Here is a tiny trained network, its code and every weight. The questions are about switching its units off for an input and a class, where a switched-off unit gives its printed mean instead of its output.

import numpy as np


def w(rows, s, z=0):
    codes = np.array(rows[::2]) - 128.0
    scale = np.full(codes.shape[1], s)
    scale[-1] = z or s
    return codes * scale


def norm(h):
    return h / np.sqrt((h * h).mean(-1, keepdims=True) + 1e-5)


def f(y):
    return y / 2 * (1 + np.tanh(0.7978845608 * (y + 0.044715 * y**3)))


def log_softmax(a):
    a = a - a.max(-1, keepdims=True)
    return a - np.log(np.exp(a).sum(-1, keepdims=True))


def net(x, mask):
    res = np.array(x, float).reshape(1, 3) / 4 @ E
    u = 0
    for l in range(4):
        y = f(norm(res) @ A[l][:, :-1].T + A[l][:, -1])
        res = res + np.where(mask[u : u + 6], y, B[l][:, -1]) @ B[l][:, :-1]
        u += 6
    return log_softmax(norm(res)[-1] @ U[:, :-1].T + U[:, -1])


A, B = {}, {}
E = w([
[94,85,88,74,114,89],'x0',
[199,253,133,117,140,110],'x1',
[82,136,71,192,125,3],'x2',
],0.0074)
A[0] = w([
[196,58,244,3,110,169,139],'0.n1',
[148,41,128,105,95,99,91],'0.n2',
[189,220,126,137,150,137,2],'0.n3',
[147,186,117,24,120,105,159],'0.n4',
[117,44,127,97,55,139,77],'0.n5',
[209,127,117,216,41,89,38],'0.n6',
],0.0069,0.0031)
B[0] = w([
[143,158,95,67,100,188,253],'0.n1',
[133,149,152,90,109,89,150],'0.n2',
[88,135,177,128,148,81,172],'0.n3',
[123,246,145,58,81,115,179],'0.n4',
[87,104,91,128,170,117,167],'0.n5',
[198,130,102,158,138,161,138],'0.n6',
],0.013,0.0057)
A[1] = w([
[169,126,103,78,250,126,73],'1.n1',
[163,132,48,144,214,39,148],'1.n2',
[178,83,111,2,156,167,59],'1.n3',
[166,82,102,109,67,171,90],'1.n4',
[185,180,194,135,186,222,122],'1.n5',
[202,216,189,132,249,141,4],'1.n6',
],0.0063,0.0022)
B[1] = w([
[154,132,115,170,85,91,116],'1.n1',
[82,56,103,138,127,254,205],'1.n2',
[191,111,126,143,157,133,233],'1.n3',
[140,164,114,108,242,184,154],'1.n4',
[55,169,143,165,129,96,254],'1.n5',
[79,104,124,89,142,59,215],'1.n6',
],0.0083,0.0032)
A[2] = w([
[2,105,154,128,41,103,116],'2.n1',
[78,146,20,88,106,65,61],'2.n2',
[41,103,84,145,124,154,9],'2.n3',
[171,128,106,230,161,171,59],'2.n4',
[133,161,43,114,64,115,176],'2.n5',
[108,171,91,183,23,96,3],'2.n6',
],0.0095,0.0016)
B[2] = w([
[64,155,109,168,187,75,254],'2.n1',
[147,216,120,47,140,167,246],'2.n2',
[101,120,47,88,43,66,219],'2.n3',
[175,109,254,161,117,126,178],'2.n4',
[119,146,150,167,47,247,207],'2.n5',
[200,128,142,93,215,207,180],'2.n6',
],0.0077,0.004)
A[3] = w([
[212,142,233,200,47,72,96],'3.n1',
[145,48,18,20,202,133,48],'3.n2',
[109,249,204,146,39,28,119],'3.n3',
[163,98,251,180,152,171,193],'3.n4',
[109,65,248,239,187,51,159],'3.n5',
[120,1,28,74,136,193,3],'3.n6',
],0.0066,0.0035)
B[3] = w([
[154,67,75,194,125,50,163],'3.n1',
[175,37,177,176,141,156,200],'3.n2',
[159,44,254,165,227,6,252],'3.n3',
[146,233,68,123,52,138,199],'3.n4',
[171,155,8,151,107,185,229],'3.n5',
[108,147,204,177,227,117,194],'3.n6',
],0.009,0.004)
U = w([
[135,20,211,109,195,180,92],'0',
[142,166,251,96,176,36,162],'1',
[201,125,92,199,57,117,127],'2',
[62,80,91,118,131,65,197],'3',
[152,95,173,107,58,103,2],'4',
[151,201,168,50,79,222,189],'5',
],0.015,0.0061)

Each question gives the input, the list of numbers given to net, and the class t.
The units are the neurons (one row each of A and B). Each row of codes is followed by its name. A weight is (code - 128) times the scale printed after its matrix; where a second scale follows, it is the last column's (A, B and U).
mask holds one flag per neuron, layer by layer. A switched-off neuron (its flag False) gives its mean, the last column of its row in B, instead of its output. The means were averaged over made-up inputs and are rounded, as every weight is.
A unit's drop is (log p(t) with every unit on - log p(t) with that unit switched off) / (log p(t) with every unit on - log p(t) with every unit switched off).
The circuit of an input: a set's keep is (log p(t) with only the set's units on - log p(t) with every unit switched off) / (log p(t) with every unit on - log p(t) with every unit switched off). Starting from the 12 units with the biggest drops (on a tie, the unit counted first), units are removed one at a time, each time the one whose removal leaves the highest keep (on an exact tie, the one counted first), for as long as the keep stays at least 0.8.
units of the circuit, in order: the units of the circuit, biggest drop first
k most important neurons: the k neurons with the biggest drops, biggest first
top k neurons in layer l: the k neurons of layer l with the biggest drops, biggest first
drop when u is switched off: that unit's drop, to one decimal
input [-6,4,1], class 1: 2 most important neurons	(3.n3; 1.n6)
input [8,2,4], class 5: units of the circuit, in order	(2.n2)
input [-7,-7,1], class 3: top 2 neurons in layer 2	(2.n3; 2.n1)
input [-3,1,6], class 2: 3 most important neurons	(0.n4; 2.n4; 0.n1)
input [4,1,4], class 5: top 3 neurons in layer 2	(2.n2; 2.n5; 2.n6)
input [-8,-8,7], class 2: top 2 neurons in layer 0	(0.n1; 0.n6)
input [-2,8,-8], class 1: top 2 neurons in layer 3	(3.n3; 3.n5)
input [-1,0,7], class 2: 3 most important neurons	(0.n4; 0.n6; 0.n1)
input [5,1,3], class 5: 3 most important neurons	(2.n2; 0.n3; 2.n5)
input [-2,5,7], class 5: top 2 neurons in layer 2	(2.n6; 2.n2)
input [-7,-7,2], class 2: 4 most important neurons	(0.n1; 3.n5; 0.n4; 1.n6)
input [-7,-1,1], class 2: 2 most important neurons	(0.n4; 3.n5)
input [-8,-8,-2], class 5: top 3 neurons in layer 1	(1.n6; 1.n2; 1.n4)
input [-4,3,5], class 2: top 2 neurons in layer 0	(0.n1; 0.n4)
input [-7,-7,6], class 2: top 2 neurons in layer 1	(1.n6; 1.n5)
input [-3,2,7], class 2: top neuron in layer 3	(3.n1)
input [-4,4,-5], class 1: 2 most important neurons	(3.n3; 0.n3)
input [-3,0,3], class 2: drop when 0.n4 is switched off	0.2
input [-4,1,4], class 2: drop when 0.n4 is switched off	0.2
input [-7,-6,3], class 2: most important neuron	(2.n4)
